Below are the code and all the weights of a small trained network. Each question names an input and a class and asks about switching units off, where a switched-off unit gives its printed mean instead of its output.

import numpy as np


def w(rows, s, z=0):
    codes = np.array(rows[::2]) - 128.0
    scale = np.full(codes.shape[1], s)
    scale[-1] = z or s
    return codes * scale


def f(y):
    return np.maximum(y, 0)


def log_softmax(a):
    a = a - a.max(-1, keepdims=True)
    return a - np.log(np.exp(a).sum(-1, keepdims=True))


def net(x, mask):
    res = np.array(x, float).reshape(1, 4) / 4 @ E
    y = f(res @ A[0][:, :-1].T + A[0][:, -1])
    res = res + np.where(mask, y, B[0][:, -1]) @ B[0][:, :-1]
    return log_softmax(res[-1] @ U[:, :-1].T + U[:, -1])


A, B = {}, {}
E = w([
[153,185,77,7,98],'x0',
[127,128,127,128,128],'x1',
[181,126,228,138,51],'x2',
[38,65,153,97,91],'x3',
],0.015)
A[0] = w([
[97,85,113,121,112,136],'n0',
[159,133,131,160,192,188],'n1',
[76,68,122,171,132,122],'n2',
[95,197,144,46,124,203],'n3',
[135,117,178,107,44,175],'n4',
[87,102,151,47,112,174],'n5',
[51,110,118,186,250,118],'n6',
[118,97,172,193,186,254],'n7',
[188,154,106,63,124,160],'n8',
[103,134,120,169,170,147],'n9',
[143,167,67,97,158,106],'n10',
],0.014,0.0057)
B[0] = w([
[79,62,131,113,139,176],'n0',
[127,214,169,122,249,189],'n1',
[105,90,162,96,68,212],'n2',
[111,164,53,148,127,221],'n3',
[114,193,181,254,103,218],'n4',
[37,177,121,106,185,210],'n5',
[112,158,140,57,82,251],'n6',
[119,138,195,159,118,244],'n7',
[141,150,77,107,61,214],'n8',
[139,198,179,74,115,182],'n9',
[159,100,72,138,138,204],'n10',
],0.0094,0.017)
U = w([
[64,209,174,96,168,254],'0',
[150,104,57,92,175,121],'1',
[201,119,235,136,166,83],'2',
[202,156,143,92,34,62],'3',
[52,31,174,12,67,90],'4',
[17,65,75,71,157,5],'5',
[70,18,184,169,57,107],'6',
],0.011,0.0022)

Each question gives the input, the list of numbers given to net, and the class t.
The units are the neurons (one row each of A and B). Each row of codes is followed by its name. A weight is (code - 128) times the scale printed after its matrix; where a second scale follows, it is the last column's (A, B and U).
mask holds one flag per neuron, in row order. A switched-off neuron (its flag False) gives its mean, the last column of its row in B, instead of its output. The means were averaged over made-up inputs and are rounded, as every weight is.
A unit's drop is (log p(t) with every unit on - log p(t) with that unit switched off) / (log p(t) with every unit on - log p(t) with every unit switched off).
The circuit of an input: a set's keep is (log p(t) with only the set's units on - log p(t) with every unit switched off) / (log p(t) with every unit on - log p(t) with every unit switched off). Starting from all 11 units, units are removed one at a time, each time the one whose removal leaves the highest keep (on an exact tie, the one counted first), for as long as the keep stays at least 0.8.
circuit, biggest first: the units of the circuit, biggest drop first
unit that matters most: the unit with the biggest drop
k most important neurons: the k neurons with the biggest drops, biggest first
drop of u: that unit's drop, to one decimal
input [0,-7,-1,5], class 4: unit that matters most -> n1
input [-7,-7,6,0], class 2: circuit, biggest first -> n0; n8; n3
input [5,3,0,5], class 5: circuit, biggest first -> n7; n9; n3
input [1,-3,-1,-7], class 1: circuit, biggest first -> n4; n7; n10
input [-7,-3,8,0], class 2: circuit, biggest first -> n0; n8
input [-7,6,1,-5], class 2: 2 most important neurons -> n5; n3
input [-5,6,0,8], class 4: 2 most important neurons -> n6; n2
input [-7,-2,2,-3], class 2: circuit, biggest first -> n5; n3
input [2,-2,1,-7], class 3: 3 most important neurons -> n5; n8; n0
input [-7,3,1,-7], class 2: 4 most important neurons -> n5; n3; n7; n8
input [1,-5,6,8], class 0: 3 most important neurons -> n5; n4; n10
input [-5,-3,-6,1], class 4: circuit, biggest first -> n2; n6
input [8,6,4,7], class 0: 2 most important neurons -> n4; n5
input [0,5,7,3], class 6: 4 most important neurons -> n1; n9; n6; n3
input [-8,-5,0,7], class 4: circuit, biggest first -> n6
input [-2,2,1,-3], class 2: 4 most important neurons -> n5; n3; n6; n8
input [-7,8,-1,3], class 4: 3 most important neurons -> n6; n4; n2
input [-1,1,5,-5], class 2: 3 most important neurons -> n5; n6; n3
input [6,2,0,1], class 5: 2 most important neurons -> n5; n1
input [2,-5,-6,-7], class 1: circuit, biggest first -> n10
input [4,-8,-1,0], class 1: drop of n2 -> 0.1
input [-4,-3,0,6], class 4: drop of n2 -> 0.3
input [0,8,8,0], class 2: drop of n6 -> 0.2
input [6,-5,8,6], class 0: drop of n5 -> 0.3
